Below are the code and all the weights of a small trained network. Each question names an input and a class and asks about switching units off, where a switched-off unit gives its printed mean instead of its output.

import numpy as np


def w(rows, s, z=0):
    codes = np.array(rows[::2]) - 128.0
    scale = np.full(codes.shape[1], s)
    scale[-1] = z or s
    return codes * scale


def norm(h):
    return h / np.sqrt((h * h).mean(-1, keepdims=True) + 1e-5)


def f(y):
    return y / 2 * (1 + np.tanh(0.7978845608 * (y + 0.044715 * y**3)))


def log_softmax(a):
    a = a - a.max(-1, keepdims=True)
    return a - np.log(np.exp(a).sum(-1, keepdims=True))


def net(x, mask):
    res = np.array(x, float).reshape(1, 2) / 4 @ E
    u = 0
    for l in range(3):
        y = f(norm(res) @ A[l][:, :-1].T + A[l][:, -1])
        res = res + np.where(mask[u : u + 10], y, B[l][:, -1]) @ B[l][:, :-1]
        u += 10
    return log_softmax(norm(res)[-1] @ U[:, :-1].T + U[:, -1])


A, B = {}, {}
E = w([
[161,203,14,113,2],'x0',
[95,225,254,194,47],'x1',
],0.0039)
A[0] = w([
[120,104,129,131,153,97],'L0N0',
[117,173,148,135,100,85],'L0N1',
[97,130,124,115,129,119],'L0N2',
[142,154,118,110,124,102],'L0N3',
[103,104,166,163,147,8],'L0N4',
[108,123,115,121,132,29],'L0N5',
[130,112,111,130,133,33],'L0N6',
[131,143,90,116,91,144],'L0N7',
[125,123,120,143,137,30],'L0N8',
[115,252,149,112,86,170],'L0N9',
],0.022,0.0017)
B[0] = w([
[71,83,138,94,100,155],'L0N0',
[131,1,101,172,179,182],'L0N1',
[100,153,102,138,122,128],'L0N2',
[174,159,166,185,140,142],'L0N3',
[156,199,149,119,98,184],'L0N4',
[128,94,133,136,66,127],'L0N5',
[90,109,94,147,82,135],'L0N6',
[165,142,205,210,163,187],'L0N7',
[130,137,121,120,71,125],'L0N8',
[157,111,94,206,214,246],'L0N9',
],0.0081,0.014)
A[1] = w([
[139,128,116,210,158,127],'L1N0',
[165,168,166,103,120,51],'L1N1',
[183,113,110,224,111,149],'L1N2',
[98,115,108,151,47,115],'L1N3',
[135,93,91,84,212,76],'L1N4',
[180,54,116,63,8,63],'L1N5',
[211,110,139,121,181,29],'L1N6',
[181,133,115,141,79,142],'L1N7',
[71,113,141,147,108,151],'L1N8',
[184,174,108,164,147,3],'L1N9',
],0.011,0.0025)
B[1] = w([
[188,104,146,126,184,238],'L1N0',
[102,126,208,111,88,138],'L1N1',
[119,173,155,255,223,254],'L1N2',
[122,67,118,141,149,121],'L1N3',
[85,108,104,166,68,160],'L1N4',
[95,102,89,128,148,146],'L1N5',
[90,92,163,112,145,176],'L1N6',
[117,138,168,156,124,135],'L1N7',
[170,138,95,165,99,135],'L1N8',
[97,136,114,148,113,172],'L1N9',
],0.0087,0.0093)
A[2] = w([
[93,199,125,211,85,166],'L2N0',
[199,106,150,189,237,141],'L2N1',
[124,146,120,144,206,30],'L2N2',
[91,141,139,163,107,12],'L2N3',
[159,130,203,100,91,199],'L2N4',
[172,56,83,93,109,55],'L2N5',
[96,46,1,109,73,253],'L2N6',
[92,130,148,134,145,52],'L2N7',
[128,115,214,143,8,217],'L2N8',
[40,248,146,73,80,151],'L2N9',
],0.009,0.0019)
B[2] = w([
[198,43,149,115,253,149],'L2N0',
[120,221,113,201,195,255],'L2N1',
[162,136,151,186,94,163],'L2N2',
[129,105,146,123,131,125],'L2N3',
[223,21,15,95,131,146],'L2N4',
[69,126,124,136,126,132],'L2N5',
[72,201,158,165,55,171],'L2N6',
[155,110,98,149,163,131],'L2N7',
[193,173,43,64,92,152],'L2N8',
[148,71,150,53,163,154],'L2N9',
],0.0065,0.012)
U = w([
[37,148,117,129,41,18],'0',
[197,165,160,231,246,252],'1',
[244,116,135,5,128,47],'2',
],0.015,0.0021)

Each question gives the input, the list of numbers given to net, and the class t.
The units are the neurons (one row each of A and B). Each row of codes is followed by its name. A weight is (code - 128) times the scale printed after its matrix; where a second scale follows, it is the last column's (A, B and U).
mask holds one flag per neuron, layer by layer. A switched-off neuron (its flag False) gives its mean, the last column of its row in B, instead of its output. The means were averaged over made-up inputs and are rounded, as every weight is.
A unit's drop is (log p(t) with every unit on - log p(t) with that unit switched off) / (log p(t) with every unit on - log p(t) with every unit switched off).
most important unit: the unit with the biggest drop
k most important neurons: the k neurons with the biggest drops, biggest first
k most important neurons of layer l: the k neurons of layer l with the biggest drops, biggest first
drop of u: that unit's drop, to one decimal
input [-2,-1], class 0: 2 most important neurons => (L0N9, L1N2)
input [-6,2], class 2: most important unit => L0N9
input [-3,-1], class 2: 3 most important neurons => (L0N9, L0N1, L0N4)
input [-6,-4], class 0: 2 most important neurons => (L1N2, L0N7)
input [-5,-1], class 2: 4 most important neurons => (L0N9, L1N2, L0N1, L0N4)
input [-4,2], class 2: 2 most important neurons => (L0N9, L1N2)
input [-4,3], class 2: 3 most important neurons => (L0N9, L0N4, L1N2)
input [-5,4], class 2: 2 most important neurons of layer 1 => (L1N2, L1N1)
input [0,-2], class 0: 2 most important neurons => (L0N9, L0N7)
input [-7,-5], class 0: 2 most important neurons => (L1N2, L0N9)
input [-7,-3], class 2: 4 most important neurons => (L0N9, L1N2, L0N1, L0N4)
input [-1,-5], class 0: drop of L0N9 => 0.3
input [-8,5], class 2: drop of L1N2 => 0.5
input [-6,-1], class 2: drop of L1N2 => 0.5
input [-3,0], class 2: drop of L2N1 => 0.0
